Below are the code and all the weights of a small trained network. Each question names an input and a class and asks about switching units off, where a switched-off unit gives its printed mean instead of its output.

import numpy as np


def w(rows, s, z=0):
    codes = np.array(rows[::2]) - 128.0
    scale = np.full(codes.shape[1], s)
    scale[-1] = z or s
    return codes * scale


def f(y):
    return y / 2 * (1 + np.tanh(0.7978845608 * (y + 0.044715 * y**3)))


def log_softmax(a):
    a = a - a.max(-1, keepdims=True)
    return a - np.log(np.exp(a).sum(-1, keepdims=True))


def net(x, mask):
    res = np.array(x, float).reshape(1, 6) / 4 @ E
    y = f(res @ A[0][:, :-1].T + A[0][:, -1])
    res = res + np.where(mask, y, B[0][:, -1]) @ B[0][:, :-1]
    return log_softmax(res[-1] @ U[:, :-1].T + U[:, -1])


A, B = {}, {}
E = w([
[55,42,36,170,127,80,115,178,58,80,137],'x0',
[72,150,207,160,228,62,112,212,145,226,150],'x1',
[75,111,153,15,138,110,179,41,29,153,149],'x2',
[191,109,70,92,82,153,172,214,118,190,245],'x3',
[115,83,150,127,122,172,103,106,139,144,137],'x4',
[110,196,64,124,164,142,125,154,107,127,117],'x5',
],0.011)
A[0] = w([
[219,249,202,63,135,184,155,63,185,179,137,156],'neuron 1',
[164,131,66,102,62,175,113,56,136,31,131,40],'neuron 2',
[71,116,177,152,175,87,138,156,151,170,159,97],'neuron 3',
[70,126,135,20,144,92,165,54,39,175,168,6],'neuron 4',
[89,66,89,135,139,107,141,122,84,126,127,173],'neuron 5',
[133,118,86,125,93,138,160,166,113,177,175,151],'neuron 6',
[150,111,127,122,122,149,129,162,111,152,192,118],'neuron 7',
[145,112,102,93,87,137,132,178,104,158,213,125],'neuron 8',
[131,134,125,161,128,142,130,154,167,90,116,6],'neuron 9',
[119,136,118,53,123,118,132,102,108,147,118,36],'neuron 10',
[181,129,96,233,118,160,81,183,208,130,121,28],'neuron 11',
[132,123,123,143,151,102,102,103,156,110,52,126],'neuron 12',
[199,146,111,75,109,146,163,156,127,186,205,157],'neuron 13',
[22,182,195,173,154,116,107,31,115,58,36,116],'neuron 14',
[46,149,196,136,182,72,97,186,134,218,138,36],'neuron 15',
[171,120,73,109,77,134,141,62,124,74,94,57],'neuron 16',
[150,137,138,99,131,148,131,108,144,155,104,137],'neuron 17',
[102,141,160,119,146,142,161,110,86,139,156,74],'neuron 18',
[17,20,65,169,127,76,133,181,73,54,139,191],'neuron 19',
[143,190,179,105,145,142,131,89,168,136,97,186],'neuron 20',
],0.012,0.0023)
B[0] = w([
[109,142,111,161,81,117,15,111,85,186,139,254],'neuron 1',
[150,178,157,127,167,170,208,129,78,177,119,231],'neuron 2',
[125,192,95,129,161,172,175,130,101,144,106,193],'neuron 3',
[121,137,152,166,71,130,152,209,166,6,142,236],'neuron 4',
[117,152,134,155,103,117,93,127,117,168,133,183],'neuron 5',
[155,79,117,117,154,135,110,88,159,123,112,181],'neuron 6',
[128,82,119,104,149,124,144,112,140,138,110,171],'neuron 7',
[109,78,112,103,170,90,132,97,153,118,107,195],'neuron 8',
[111,94,176,132,95,138,145,137,132,96,141,156],'neuron 9',
[128,120,165,154,99,147,140,160,156,95,128,167],'neuron 10',
[108,141,158,149,70,108,156,189,150,14,142,223],'neuron 11',
[130,84,106,105,138,127,130,132,170,109,139,174],'neuron 12',
[122,63,107,97,170,99,125,105,167,133,121,212],'neuron 13',
[136,12,94,84,175,89,134,101,187,116,120,248],'neuron 14',
[169,168,160,112,151,185,206,93,76,171,120,228],'neuron 15',
[135,188,135,118,175,158,178,119,107,161,115,207],'neuron 16',
[109,180,85,126,137,108,116,150,100,125,145,153],'neuron 17',
[138,156,145,144,114,112,150,145,140,95,123,159],'neuron 18',
[119,163,114,138,86,111,5,110,100,198,150,245],'neuron 19',
[117,145,114,135,112,109,85,137,114,158,144,190],'neuron 20',
],0.018,0.022)
U = w([
[122,139,92,155,76,125,19,115,94,173,166,249],'0',
[159,19,77,65,193,113,135,93,197,102,97,115],'1',
[194,183,152,115,181,217,217,121,75,148,98,28],'2',
[131,124,175,170,55,143,156,211,169,7,154,123],'3',
],0.011,0.0013)

Each question gives the input, the list of numbers given to net, and the class t.
The units are the neurons (one row each of A and B). Each row of codes is followed by its name. A weight is (code - 128) times the scale printed after its matrix; where a second scale follows, it is the last column's (A, B and U).
mask holds one flag per neuron, in row order. A switched-off neuron (its flag False) gives its mean, the last column of its row in B, instead of its output. The means were averaged over made-up inputs and are rounded, as every weight is.
A unit's drop is (log p(t) with every unit on - log p(t) with that unit switched off) / (log p(t) with every unit on - log p(t) with every unit switched off).
The circuit of an input: a set's keep is (log p(t) with only the set's units on - log p(t) with every unit switched off) / (log p(t) with every unit on - log p(t) with every unit switched off). Starting from the 12 units with the biggest drops (on a tie, the unit counted first), units are removed one at a time, each time the one whose removal leaves the highest keep (on an exact tie, the one counted first), for as long as the keep stays at least 0.8.
units of the circuit, in order: the units of the circuit, biggest drop first
most important unit: the unit with the biggest drop
k most important neurons: the k neurons with the biggest drops, biggest first
drop of u: that unit's drop, to one decimal
input [1,-4,-6,0,2,5], class 3: units of the circuit, in order	[neuron 11]
input [5,-3,8,-7,2,3], class 3: 3 most important neurons	[neuron 4; neuron 13; neuron 10]
input [1,-7,-7,-7,1,-2], class 1: 2 most important neurons	[neuron 14; neuron 4]
input [-2,-8,8,4,0,-2], class 2: 3 most important neurons	[neuron 2; neuron 16; neuron 11]
input [7,-8,0,0,6,2], class 2: 2 most important neurons	[neuron 2; neuron 16]
input [-7,-3,8,-5,-7,5], class 3: 2 most important neurons	[neuron 4; neuron 19]
input [-3,-5,-3,-5,1,5], class 1: 3 most important neurons	[neuron 14; neuron 15; neuron 12]
input [6,-1,8,7,-1,-4], class 3: 3 most important neurons	[neuron 4; neuron 14; neuron 1]
input [-2,8,-8,5,5,7], class 2: 2 most important neurons	[neuron 15; neuron 4]
input [-2,-3,0,-3,-3,4], class 1: 4 most important neurons	[neuron 15; neuron 19; neuron 14; neuron 3]
input [6,7,-8,8,1,-2], class 1: 2 most important neurons	[neuron 8; neuron 4]
input [-4,-6,6,-5,7,1], class 2: 3 most important neurons	[neuron 2; neuron 16; neuron 11]
input [-8,5,4,-1,-5,-5], class 0: drop of neuron 1	8.8
input [1,6,1,7,-3,5], class 1: most important unit	neuron 13
input [5,-7,4,-2,3,-4], class 2: drop of neuron 16	0.6
input [-7,-3,-4,0,-8,8], class 0: drop of neuron 1	1.4
